[ 98 159 142 150 150 160 142 131 138 138 150 104 144 118  74  77 143 111
 142 178 100]  taza
[128 106  90 120  71 106 137  86 116 123 196 130 180 135 150 129 147 168
 131  60 171]  Demu
[122 109 130 138 118 127 134 190 132 109  53  98 169 133 162 103 130  80
 149 124 160]  tenem
[146 121 126 104 113 132  91  64 128 153 173 154  84 128 107 110 147 134
 180 121 156]  sav
[121  96 137 121 126 106 116  87  80 109 127 137 108 116 156 180 148 115
 195 144 171]  zus
[ 79 177 156 100 165 141 126 135 143  81  85 109 144 171 120 117 126 115
 158 200 114]  lugon
loc: [141] -> lugon, 5
loc: [77] -> taza, 15
loc: [196] -> Demu, 10
loc: [190] -> tenem, 7

[126 125 125 124 123 124 125 172 125 123 124 124 123  83  96  71 156  67
  90  66 115 207 154] -> ralu
[126 125 125 124 123 124 125 123 125 123 124 124 123 123 126 124 123 124
 125 124 123 125 125] -> sav
[126 125 125 124 123 124 125 123 125 123 124 124 123 123 126 124 123  69
 126  67 133 187 158] -> lugon
[109 100 150 185 138 156 140 193 171 152 171 142 183 173  64 150 142 166
 127 157 183 165 155] -> vip
loc: [155] -> vip, 22
loc: [193] -> vip, 7
loc: [152] -> vip, 9

[113  55 149 161 191 181 145 175 170  99 156] = zus
[152 172 114 166  86 133 123 123 113 179  70] = ralu
[176 106 170 143 122 174 101 108 160  65 165] = tuva
[176 208 137  99 169  81 123 133 112 120 175] = taza
[130 171 177 146 100  95 132 130 125  65 105] = sav
[176 112 170 143 122 153 101 108 160  65 165] = tenem
[115 105  74 178 132 162 155 103 185 168 156] = meve
loc: [179] -> ralu, 9
loc: [171] -> sav, 1
loc: [106] -> tuva, 1
loc: [155] -> meve, 6
loc: [137] -> taza, 2
loc: [114] -> ralu, 2

[118 113  91 156  95 161 162 171] : meve
[103 111  41 126  89 171 164 152] : sav
[106 113  63 128  79 179 153 143] : ralu
[106 113  62 128  84 179 153 105] : vip
loc: [62] -> vip, 2
loc: [162] -> meve, 6
loc: [161] -> meve, 5
loc: [95] -> meve, 4

[ 87 125 149 108 122  89 110  43 164] = tenem
[ 89  91 108  99  98 113  90 125  92] = taza
[ 96 120 102  66 111 150 192 143 111] = tuva
[ 93  92 142 112 107 105 105  86 120] = Demu
[ 97 119 133 112 116 133  89 126 112] = ralu
loc: [91] -> taza, 1
loc: [66] -> tuva, 3
loc: [43] -> tenem, 7
loc: [142] -> Demu, 2
loc: [126] -> ralu, 7
loc: [97] -> ralu, 0
asked: [ 87 125 149 108 122  89 110  43 164] -> tenem

[200 214 151 116 173] -> meve
[ 73 214  96 102 151] -> ralu
[160 137 157 152 181] -> taza
[215 106 156  93  43] -> Demu
[117 212 120  93 168] -> vip
[200 171 151 116 159] -> lugon
loc: [120] -> vip, 2
loc: [157] -> taza, 2
loc: [137] -> taza, 1
loc: [106] -> Demu, 1
loc: [160] -> taza, 0

[ 73 154 115 105 129] -> tenem
[216 143 143 124 104] -> ralu
[ 73 154 157 153 116] -> Sugur
loc: [153] -> Sugur, 3
loc: [116] -> Sugur, 4
loc: [115] -> tenem, 2
loc: [105] -> tenem, 3
loc: [124] -> ralu, 3
loc: [129] -> tenem, 4

[151  87  84 163 136 169]  vip
[104 167 180  84  39 124]  furod
[ 91 167 102  68 184 107]  Demu
[166 113  76 181 134 189]  sav
[166 113  76 181 139  82]  ralu
[134 122 120 110 159 118]  taza
[210  63  50 162 149 193]  meve
[ 80 123 177  75 103 138]  lugon
[134 122 120 110 144 118]  zus
[166 113  76 181 139 189]  Sugur
[ 97 133 181 101  95 150]  tuva
[107  57  97 102 164  78]  tenem
loc: [184] -> Demu, 4
loc: [133] -> tuva, 1

[147 125 118 128 150 108 114 131 132 139 122 135 149 132  81  83 151 109
 106  94 113 133 154 157 157  91 142 156 123 157 118 120 137 117 143 157
 119 126 143] : vip
[107 137 121 105 134 121 146 133 163  75 144  92 141 129  95 155 162  98
 160  90 122 147 116 125 149 172 108 154 149 170 141 123 165 106 131  97
 135 123 118] : tenem
[107 137 121 105 134 121 146 133 163  75 144  92 141 129  95 155 162  98
 160  90 122 147 116 125 149 172 108 154 139 170 132 123 165 106 109  97
 135 123 118] : tuva
[134 141 124 139 156 130 125 133 125 114 142 117 128 127 142 117 135 121
 128 106 127 118 122 133 126 131 129 137 118 130 118 115 134 121 123 112
 120 109 119] : meve
[156 137 126 126 106 125 129 117 107 127 120 152 131 126 109 150 119 112
 124 138 112 109 134 117 145 118 139 107 148 111 145 128 116 145 116 142
 128 143 145] : Sugur
[123 100 145 128 140 119 123 113 141 128 119 138 131 169 112 103 166 111
 117 112 130 126 114 158 135 151 135 146 131 128 133 132 127 127 111 127
 118 121 121] : furod
[133 104 127 159 107 143 161 159 185 150 127  91 110 140 154 164 131 136
 153 130 119 101 109 160 108 128  91 120 158 107 133 144 154 136 139 123
 121 176 142] : zus
[143 136 127 135 143 117 114 114 140 136 132 147 132 149 103  96 142 111
 105 110 115 129 136 147 151 113 134 149 128 143 128 125 123 121 118 123
 109 126 144] : sav
[128 114 103 161 159 128 126 175 121 135 132  53 171  84 141 142 152 115
 128 143 150  68 138 151  99 128 123 134 163 129 142 142 150 103 121 148
  93  86 114] : ralu
[136 114 130 134 124 124 105  92 102 111 119 178 115 126 106 147 120 106
 118 140 123 102 165  95 118 130 146  96 146 117 112 120  77 133 105 144
 127 155 131] : Demu
loc: [93] -> ralu, 36
loc: [104] -> zus, 1

[ 70 181 170  63  59  75] = taza
[199 175  64 163 173 200] = furod
[201  71  64 199 189 198] = ralu
[200  71  64 199 189 198] = sav
loc: [59] -> taza, 4
loc: [63] -> taza, 3
asked: [201  71  64 199 189 198] -> ralu
loc: [70] -> taza, 0
loc: [163] -> furod, 3
asked: [ 70 181 170  63  59  75] -> taza

[152 147  91 100 132  73] -> meve
[177 167  86 105 127  61] -> lugon
[ 97 112  84 130  98 178] -> Demu
[122 101  97  94 105 187] -> Sugur
[170 190 167 167  92 153] -> ralu
[154 113 138  68 158 131] -> tuva
[147 155  86 128  83 186] -> sav
[142 156 130 147 110 152] -> zus
[131 111 109 111 135 158] -> tenem
[147 155  86 105 116  61] -> vip
[147 155  86 105 127  61] -> taza
loc: [110] -> zus, 4
loc: [153] -> ralu, 5
asked: [131 111 109 111 135 158] -> tenem
loc: [100] -> meve, 3
loc: [109] -> tenem, 2
loc: [177] -> lugon, 0
loc: [178] -> Demu, 5

[174 168 135 107  80 153 201 173  71 136 178 110 104 146 120 134 136 147
 104 164  76  81 132 156 183 147  95 138  86]  vip
[121 142 143 142  82 125 195 157 103 118 147 104 134 175 124 138 123 140
 146 165 164 159 133 142 159 138 123 118 117]  taza
[ 98 100 126 125 211 133  86 157 172 108 139 144 187  57 145 129  63 120
 190 129 130 172 171 120  99 150 162 173 157]  furod
loc: [126] -> furod, 2
loc: [195] -> taza, 6

[121  90 196  83]  zus
[127  99 116 130]  Sugur
[117 135 222  74]  ralu
[127 104 126 114]  sav
[124  91 172  98]  tuva
[127  96 149 111]  tenem
[124  91 172 176]  meve
loc: [99] -> Sugur, 1
loc: [126] -> sav, 2

[163 123 138 143 108 111 139 110 116 112 135 134 110 136 121 152 132 135
  92 164  99 158 147 123 123 155 161 149 123 102 136] -> ralu
[139 121 103 123 142 117 168 155  99 145 121  58 124  92 115  73 135 121
 115 146  85 192 162  59  74 162 127 161 105 113 221] -> meve
[ 97 101  94 186 130 124 150  96 106 147 161 167 135 166  68 181 188 102
  79 116 101 183 108 107 119 124 168 105 115 164 146] -> Demu
[130 126 127 135 127 128 128 126 128 128 132 130 129 136 122 135 132 127
 125 130 125 131 126 123 129 127 131 122 125 134 133] -> Sugur
[163 123 138 143 108 111 139 110 116 116 135 134 110 136 121 152 131 135
  92 164  99 158 117 123 123 155 161 149 123 102 136] -> tenem
loc: [96] -> Demu, 7
asked: [163 123 138 143 108 111 139 110 116 116 135 134 110 136 121 152 131 135
  92 164  99 158 117 123 123 155 161 149 123 102 136] -> tenem

